Here is a tiny trained network, its code and every weight. The questions are about switching its units off for an input and a class, where a switched-off unit gives its printed mean instead of its output.

import numpy as np


def w(rows, s, z=0):
    codes = np.array(rows[::2]) - 128.0
    scale = np.full(codes.shape[1], s)
    scale[-1] = z or s
    return codes * scale


def norm(h):
    return h / np.sqrt((h * h).mean(-1, keepdims=True) + 1e-5)


def f(y):
    return np.maximum(y, 0)


def log_softmax(a):
    a = a - a.max(-1, keepdims=True)
    return a - np.log(np.exp(a).sum(-1, keepdims=True))


def net(x, mask):
    res = np.array(x, float).reshape(1, 4) / 4 @ E
    u = 0
    for l in range(3):
        y = f(norm(res) @ A[l][:, :-1].T + A[l][:, -1])
        res = res + np.where(mask[u : u + 4], y, B[l][:, -1]) @ B[l][:, :-1]
        u += 4
    return log_softmax(norm(res)[-1] @ U[:, :-1].T + U[:, -1])


A, B = {}, {}
E = w([
[126,167,157,106,30,26,153,148],'x0',
[52,135,217,90,99,148,87,164],'x1',
[128,136,137,142,126,120,117,117],'x2',
[57,4,79,146,140,169,49,191],'x3',
],0.0021)
A[0] = w([
[163,51,75,167,49,72,89,188,254],'L0N0',
[181,151,116,131,155,87,191,49,253],'L0N1',
[162,115,70,180,72,1,143,185,98],'L0N2',
[97,127,121,121,78,77,99,163,127],'L0N3',
],0.003,0.00088)
B[0] = w([
[118,51,35,54,140,82,91,102,237],'L0N0',
[158,156,161,199,68,188,81,189,252],'L0N1',
[60,106,96,43,76,131,231,3,224],'L0N2',
[61,120,163,149,88,25,118,169,192],'L0N3',
],0.0035,0.0026)
A[1] = w([
[116,177,163,79,34,42,224,82,5],'L1N0',
[63,253,249,63,213,188,189,44,178],'L1N1',
[189,206,214,65,71,46,242,89,100],'L1N2',
[230,176,47,208,188,180,162,152,11],'L1N3',
],0.0031,0.0024)
B[1] = w([
[155,66,96,193,233,200,28,212,217],'L1N0',
[9,47,37,50,64,121,208,22,242],'L1N1',
[104,74,92,131,222,182,81,138,254],'L1N2',
[150,255,190,193,140,206,186,66,181],'L1N3',
],0.0038,0.0034)
A[2] = w([
[221,108,97,148,208,95,122,172,55],'L2N0',
[133,110,198,108,29,38,102,193,2],'L2N1',
[43,96,196,71,225,131,51,197,152],'L2N2',
[215,112,40,157,254,116,97,101,52],'L2N3',
],0.0044,0.002)
B[2] = w([
[131,88,203,49,67,48,3,190,151],'L2N0',
[218,73,128,109,172,57,57,251,151],'L2N1',
[213,248,173,183,133,160,187,79,254],'L2N2',
[126,111,215,92,75,1,87,242,214],'L2N3',
],0.0046,0.0048)
U = w([
[219,239,230,234,202,245,219,50,112],'0',
[225,69,217,127,91,21,30,245,10],'1',
[27,18,15,32,52,107,236,3,255],'2',
],0.0056,0.00087)

Each question gives the input, the list of numbers given to net, and the class t.
The units are the neurons (one row each of A and B). Each row of codes is followed by its name. A weight is (code - 128) times the scale printed after its matrix; where a second scale follows, it is the last column's (A, B and U).
mask holds one flag per neuron, layer by layer. A switched-off neuron (its flag False) gives its mean, the last column of its row in B, instead of its output. The means were averaged over made-up inputs and are rounded, as every weight is.
A unit's drop is (log p(t) with every unit on - log p(t) with that unit switched off) / (log p(t) with every unit on - log p(t) with every unit switched off).
The circuit of an input: a set's keep is (log p(t) with only the set's units on - log p(t) with every unit switched off) / (log p(t) with every unit on - log p(t) with every unit switched off). Starting from all 12 units, units are removed one at a time, each time the one whose removal leaves the highest keep (on an exact tie, the one counted first), for as long as the keep stays at least 0.8.
units of the circuit, in order: the units of the circuit, biggest drop first
k most important neurons: the k neurons with the biggest drops, biggest first
top k neurons in layer l: the k neurons of layer l with the biggest drops, biggest first
input [-7,-8,5,3], class 1: units of the circuit, in order	(L2N3)
input [2,6,6,-3], class 0: units of the circuit, in order	(L2N2; L1N2)
input [-2,3,5,6], class 0: 2 most important neurons	(L2N2; L1N1)
input [-2,2,0,3], class 0: top 2 neurons in layer 1	(L1N1; L1N0)
input [-8,0,-2,2], class 1: 2 most important neurons	(L2N3; L1N1)
input [8,-3,-3,-8], class 1: top 2 neurons in layer 1	(L1N0; L1N2)
input [-4,-5,4,1], class 1: 2 most important neurons	(L1N1; L2N3)
input [8,5,8,0], class 0: top 2 neurons in layer 2	(L2N2; L2N3)
input [2,-1,4,6], class 2: 3 most important neurons	(L0N0; L2N3; L1N0)
input [0,6,3,-6], class 2: 2 most important neurons	(L1N1; L0N3)
input [8,-3,3,7], class 2: top 2 neurons in layer 0	(L0N2; L0N0)
input [-4,4,3,1], class 0: 2 most important neurons	(L0N2; L2N2)
input [4,0,5,4], class 2: top 3 neurons in layer 0	(L0N0; L0N2; L0N1)
input [5,-3,7,6], class 2: units of the circuit, in order	(L0N2)
input [0,-8,-6,1], class 1: top 2 neurons in layer 2	(L2N3; L2N2)
input [-6,1,5,-8], class 2: 3 most important neurons	(L1N1; L2N2; L1N0)
input [0,3,-6,-6], class 2: 2 most important neurons	(L1N1; L0N3)
input [1,-2,-8,1], class 2: 2 most important neurons	(L0N0; L0N2)
input [-5,8,-1,3], class 0: 2 most important neurons	(L2N2; L0N2)
input [2,5,-6,-2], class 0: most important neuron	(L2N2)
input [-8,1,-4,8], class 0: top 2 neurons in layer 2	(L2N2; L2N1)
